[[ 1.4  2.1 -0.9  0.7  1.4 -1.1  1.5]
 [-2.1 -1.0 -0.8  1.2 -1.8 -0.5  1.5]
 [-1.6 -1.5  1.4 -0.9 -2.1  1.2  1.4]
 [ 1.9  1.0  1.2 -0.6  2.2  0.5 -1.7]
 [ 1.5  2.0 -1.1  0.7  1.8 -1.4  1.4]
 [ 2.1  1.1 -0.4 -0.9  0.7  1.0  1.0]
 [-1.6 -0.7  0.6  1.4 -0.3 -0.5 -0.5]] --> -1.6

[[  6.87 -14.91  -1.84   0.39 -16.82   3.04  -1.31]
 [-10.77   2.76  -9.47   4.51 -16.38   0.66  10.18]
 [ 12.48   5.00  -8.69   3.08   9.42   3.64 -20.94]
 [-25.21   4.14  17.67   1.47 -14.28   1.63   8.53]
 [  7.16 -13.50   2.96  -3.27  -8.19   0.01  -5.72]
 [ 10.16  -8.79  -6.11 -11.90  -2.90  -2.93 -15.52]] --> 10.16

[[ -26.0  -23.6  148.6   97.0   -9.9  162.9  -14.2  197.6  201.4  139.2]
 [ 184.1   66.0  -55.4  -27.1  137.4   10.9   53.3  -36.6 -140.7   -6.0]
 [ 249.4   17.5   40.2   26.9  172.1  140.0  -14.7   84.2  -85.0   89.9]
 [ -24.6  -56.4  124.7  119.5  -83.8   36.3  -91.1   40.0   95.6   64.9]
 [  82.0  131.0  -55.6  -64.9  128.1    0.1  151.6   -9.3  -28.0  -40.6]] --> 82.0

[[-111.437  -52.932  -30.640  -38.985  131.198  -61.435]
 [ -31.928   73.167   17.048  -78.537  -96.736  -26.751]
 [ -92.867   22.318  -27.752   45.974  -59.413  -60.811]
 [ -77.621   73.126  -13.940   57.764  -94.623   36.949]
 [ -91.741   59.288   22.372   51.643  -76.444   14.923]
 [ -97.726  184.333  190.824   -8.791 -197.032  -39.896]
 [ -64.252  132.355   62.305  -78.615 -146.023   -9.418]
 [-113.593   -9.615 -189.784  -25.231  -96.003  -26.605]] --> -113.593

[[ 2.1  2.4  1.2 -2.0 -3.1 -3.0 -0.8  1.1  0.6 -1.8 -1.7 -0.3  2.1  2.4
  -2.7]
 [ 0.6 -1.3  2.4 -2.8 -2.3  0.2 -1.2  0.1 -2.7 -2.7 -2.6 -2.9  2.1  1.5
  -2.5]
 [-0.5 -0.9 -2.2  1.4 -0.3  1.9  0.8 -2.0  2.4  0.5 -3.0  0.3  1.8  1.5
   2.3]
 [-1.1 -2.6 -1.9  1.4 -2.4 -0.4 -2.9 -2.1 -2.0  1.4  1.4  1.4  1.6  2.1
   0.5]
 [ 0.4 -0.3  2.4  0.6 -0.5  0.4  1.3 -1.1  0.6 -1.7  1.1  0.7 -2.6  1.0
   0.3]
 [ 2.1  2.0 -1.8 -0.1  0.3 -1.1 -1.1  0.6  1.9 -1.7  1.0 -0.5  2.3  2.5
   2.3]
 [ 2.5 -2.6  2.2  0.1  1.7 -0.2  0.0 -1.2 -1.7 -0.1 -2.4 -3.1 -2.9  1.9
  -3.1]
 [ 2.1  2.0 -2.9 -0.9 -0.9  0.1 -2.9 -0.4 -2.8  1.6 -1.6 -0.1 -1.2 -2.6
   2.5]] --> 2.1
---
[[81, 59, 51, 44, 54, 35, 31], [76, 78, 94, 97, 24, 41, 73], [90, 94, 90, 89, 46, 80, 61]] >> 59
[[-88, -138, 277, 179, 23], [89, -441, 738, 596, 180], [-73, -214, -558, -709, -410]] >> -138
[[122, 83, 145, 241, 66, 212], [10, 76, 18, 80, 108, 32], [16, 97, 11, 91, 92, 43]] >> 83
[[35, 66, 19, 23, 35, 28, 50], [35, 45, 26, 24, 28, 32, 40], [38, 99, 10, 24, 35, 25, 68]] >> 66
[[9481, 4265, 4969, 6522, 4853], [4094, 3324, 1565, 5158, 6159], [3854, 5299, 7256, 5789, 3693]] >> 4265
[[278, 698, 602, 775, 116], [347, 185, 181, 219, 578], [745, 402, 411, 443, 91]] >> 698
[[23, 56, 5, 16, 13, 42], [7, 21, 8, 3, 7, 83], [0, 35, 61, 36, 36, 61]] >> 56
[[65, 65, 50, 7, 69, 24, 63], [36, 56, 51, 84, 49, 49, 16], [58, 45, 55, 57, 47, 76, 69]] >> 65
---
[[11, 17, 8, -3, 15],
 [43, 56, -35, -72, 63]] Out: 56

[[68, 42, -7, 0, -62, 35, -13],
 [75, -27, 5, -84, -33, -9, 23]] Out: 68

[75, 54, 80, -83, 11] Out: 75

[-29, -26, 15, -77, -56, 8] Out: 8

[[1, 0, 70, 25, 62, 10],
 [2, 0, 64, 1, 8, 23]] Out: 64

[[-76, 11, -18, 30, -26],
 [-70, 53, -52, -50, -56]] Out: 30

[-58, -43, -7, -34, 12, -79] Out: -7

[[30, 60, 25, -53, 29, -48],
 [4, 45, -66, 81, -54, 85]] Out: 81

[-64, 4, -16, 10] Out: 4
---
[-86  55 -26 -69  39   1  15] gives 15
[ 15 -25 -72  38] gives 38
[-54  74  -3   1  87  48] gives 48
[ 85 -53  -3  15  -8] gives -8
[-57  55  81   9  43  34] gives 34
[ 59 -57  33 -24 -70 -54] gives -54
[-45  67  26  30] gives 30
[19 78  8 27 56  1] gives 1
[-40   9  77 -23 -72  55] gives 55
---
array([[ 58, -28,  12, -23,  42,  67, -20],
       [ 35, -12,  24,  36, -52, -12,  32],
       [ 22, -67,  -1, -81,  19,  28, -78]])	-20

array([[ 24, -40,  40,   0,  39],
       [ 62, -29,  -6,   0,  17],
       [ 62, -29,  30,   0,  27]])	39

array([[-63,   2,  55, -52,  40, -24],
       [ 17, -15,   6, -11, -41,  27],
       [-20,  63,  46,  58, -53, -59]])	-24

array([[ 24, -36, -56, -12,  27],
       [-85,  65, -37,  79,  19],
       [-71,   4, -45, -20,  -5]])	27

array([[-15,   3, -25,   1],
       [-88,   1,  12,   1],
       [ 14,   0, -19,   0]])	1

array([[-28,  23, -23, -36, -86],
       [-17, -67, -10, -19,  15],
       [ 77, -39,  81,  26,  71]])	-86

array([[-70, -20,  31,  27,  49,  63],
       [ 33, -42, -36,  39,  32, -26],
       [-28,  71, -43, -39,  68,  35]])	63
